Here is a tiny trained network, its code and every weight. The questions are about switching its units off for an input and a target symbol, where a switched-off unit gives its printed mean instead of its output.

import numpy as np


def w(rows, s, z=0):
    codes = np.array(rows[::2]) - 128.0
    scale = np.full(codes.shape[1], s)
    scale[-1] = z or s
    return codes * scale


def norm(h):
    return h / np.sqrt((h * h).mean(-1, keepdims=True) + 1e-5)


def f(y):
    return y / 2 * (1 + np.tanh(0.7978845608 * (y + 0.044715 * y**3)))


def softmax(a):
    e = np.exp(a - a.max(-1, keepdims=True))
    return e / e.sum(-1, keepdims=True)


def log_softmax(a):
    a = a - a.max(-1, keepdims=True)
    return a - np.log(np.exp(a).sum(-1, keepdims=True))


def net(x, mask):
    ids = ['ΘΠΩαβγδεζηλμξστφ'.index(c) for c in x.split()]
    T = len(ids)
    res = E[ids] + P[:T]
    r = norm(res)
    for j in range(3):
        rows = slice(4 * j, 4 * j + 4)
        q, k, v = (r @ M[0][rows].T for M in (Q, K, V))
        z = softmax(np.where(np.tri(T) > 0, q @ k.T / 4**0.5, -1e9)) @ v
        o = O[0][rows]
        res = res + np.where(mask[j], z, o[:, -1]) @ o[:, :-1]
    y = f(norm(res) @ A[0][:, :-1].T + A[0][:, -1])
    res = res + np.where(mask[3:7], y, B[0][:, -1]) @ B[0][:, :-1]
    return log_softmax(norm(res)[-1] @ U[:, :-1].T + U[:, -1])


Q, K, V, O, A, B = {}, {}, {}, {}, {}, {}
E = w([
[120,94,139,138],'Θ',
[119,93,138,139],'Π',
[146,117,122,118],'Ω',
[124,88,138,142],'α',
[61,251,109,144],'β',
[117,96,138,137],'γ',
[103,95,131,147],'δ',
[148,123,121,122],'ε',
[107,87,120,155],'ζ',
[157,128,121,127],'η',
[144,117,157,152],'λ',
[140,116,107,141],'μ',
[133,127,94,133],'ξ',
[157,125,123,143],'σ',
[150,125,150,128],'τ',
[151,131,111,142],'φ',
],0.018)
P = w([
[131,6,93,3],'0',
[145,18,96,21],'1',
[152,40,102,38],'2',
[160,49,115,62],'3',
[163,64,114,82],'4',
[166,83,115,98],'5',
[164,98,109,121],'6',
[163,132,114,138],'7',
[154,150,114,160],'8',
[151,163,117,172],'9',
[191,137,97,178],'10',
],0.0042)
Q[0] = w([
[114,99,178,154],'H1',
[116,241,152,40],'H1',
[146,212,186,145],'H1',
[180,130,225,119],'H1',
[117,174,164,111],'H2',
[153,111,107,233],'H2',
[116,109,25,209],'H2',
[198,182,188,77],'H2',
[158,162,155,151],'H3',
[246,66,62,216],'H3',
[160,85,180,111],'H3',
[109,178,112,142],'H3',
],0.011)
K[0] = w([
[123,107,144,235],'H1',
[92,96,193,30],'H1',
[64,110,143,84],'H1',
[84,63,118,149],'H1',
[114,97,124,76],'H2',
[168,202,96,107],'H2',
[217,223,208,137],'H2',
[39,104,127,115],'H2',
[67,124,82,112],'H3',
[85,143,138,251],'H3',
[155,145,55,231],'H3',
[89,121,150,25],'H3',
],0.011)
V[0] = w([
[27,91,165,254],'H1',
[139,121,247,180],'H1',
[160,137,232,130],'H1',
[205,100,206,162],'H1',
[214,180,187,97],'H2',
[103,141,181,9],'H2',
[129,88,142,67],'H2',
[210,193,185,132],'H2',
[8,65,181,177],'H3',
[3,95,185,146],'H3',
[206,43,6,158],'H3',
[136,179,6,231],'H3',
],0.0066)
O[0] = w([
[94,47,198,160,85],'H1',
[55,73,133,88,86],'H1',
[79,80,105,69,93],'H1',
[68,124,92,128,159],'H1',
[193,101,142,57,123],'H2',
[97,116,214,110,116],'H2',
[144,120,162,157,171],'H2',
[169,99,128,78,102],'H2',
[181,178,254,125,164],'H3',
[142,178,205,101,130],'H3',
[133,54,148,167,255],'H3',
[38,144,130,200,102],'H3',
],0.0078,0.0077)
A[0] = w([
[36,17,156,151,254],'N1',
[77,149,253,16,216],'N2',
[194,166,120,57,40],'N3',
[168,107,47,114,67],'N4',
],0.0063,0.0047)
B[0] = w([
[14,183,83,96,253],'N1',
[226,225,34,94,168],'N2',
[108,62,183,254,111],'N3',
[214,188,198,113,140],'N4',
],0.0062,0.0044)
U = w([
[152,191,175,99,34],'Θ',
[137,155,146,107,62],'Π',
[169,138,75,94,47],'Ω',
[111,78,190,81,185],'α',
[78,248,93,136,206],'β',
[133,142,142,102,191],'γ',
[114,178,207,145,166],'δ',
[153,114,130,109,104],'ε',
[90,121,212,167,160],'ζ',
[173,70,141,98,84],'η',
[81,110,83,68,253],'λ',
[77,70,124,217,105],'μ',
[168,124,145,175,94],'ξ',
[83,102,61,126,150],'σ',
[156,103,136,85,198],'τ',
[125,111,56,189,33],'φ',
],0.017,0.0053)

Each question gives the input, a string of symbols that net reads in full, and the target symbol t.
The units are the heads (4 rows each of Q, K, V and O) and the neurons (one row each of A and B). Each row of codes is followed by its name. A weight is (code - 128) times the scale printed after its matrix; where a second scale follows, it is the last column's (O, A, B and U).
mask holds one flag per unit, heads first, then neurons. A switched-off unit (its flag False) gives its mean, the last column of its rows in O or B, instead of its output. The means were averaged over made-up inputs and are rounded, as every weight is.
A unit's drop is (log p(t) with every unit on - log p(t) with that unit switched off) / (log p(t) with every unit on - log p(t) with every unit switched off).
The circuit of an input: a set's keep is (log p(t) with only the set's units on - log p(t) with every unit switched off) / (log p(t) with every unit on - log p(t) with every unit switched off). Starting from all 7 units, units are removed one at a time, each time the one whose removal leaves the highest keep (on an exact tie, the one counted first), for as long as the keep stays at least 0.8.
circuit, biggest first: the units of the circuit, biggest drop first
most important unit: the unit with the biggest drop
k most important neurons: the k neurons with the biggest drops, biggest first
which heads matter: for each layer, one digit per head in row order, 1 if its drop is at least 0.15 and else 0, layers parted by /
input α δ Π, target δ: most important unit => H3
input γ τ α τ λ β Θ, target λ: circuit, biggest first => H1, N1
input α Ω δ α μ η α μ σ, target φ: which heads matter => 011
input β Θ α α ζ α, target ζ: which heads matter => 111
input α Ω Θ ε Ω Θ α, target α: which heads matter => 101
input ζ η δ Θ φ α, target φ: circuit, biggest first => H3, H1
input μ η α α α β η η λ ζ, target λ: circuit, biggest first => H1, H2
input μ τ ζ Ω τ σ α α σ α, target σ: circuit, biggest first => H1, H3, H2
input α α α α Θ Ω Θ β τ τ, target β: which heads matter => 101
input δ α α φ μ Θ α ζ Ω, target δ: which heads matter => 001
input ε α Ω μ Θ λ μ ζ Θ η γ, target η: which heads matter => 010
input ε α ζ Θ η β ζ α, target ζ: which heads matter => 101
input δ ξ ζ α τ τ, target ζ: circuit, biggest first => H2, H1
input α Θ ξ μ δ λ ε φ γ, target φ: circuit, biggest first => H3, H2
input μ α α, target μ: 2 most important neurons => N1, N4
input ζ Θ Θ η Ω α α ζ Θ, target ζ: circuit, biggest first => H1, H3
input η Θ γ δ ε Θ ξ ξ Ω ζ, target ξ: which heads matter => 110
input Π η τ α α μ α α ξ Ω, target μ: circuit, biggest first => H3
input η α λ, target λ: which heads matter => 100
input α μ μ η λ μ φ α Ω μ τ, target μ: which heads matter => 001
input φ η η α Θ α Θ ζ, target ζ: which heads matter => 101
input α β α Θ, target β: most important neuron => N2
input ζ Ω β η, target β: which heads matter => 011
input β α α α τ μ α γ ξ Ω, target μ: circuit, biggest first => H3, N2
input ε δ δ α α Θ τ, target δ: circuit, biggest first => H3, H2
input δ τ α δ γ δ Ω α α, target α: circuit, biggest first => H1, H2
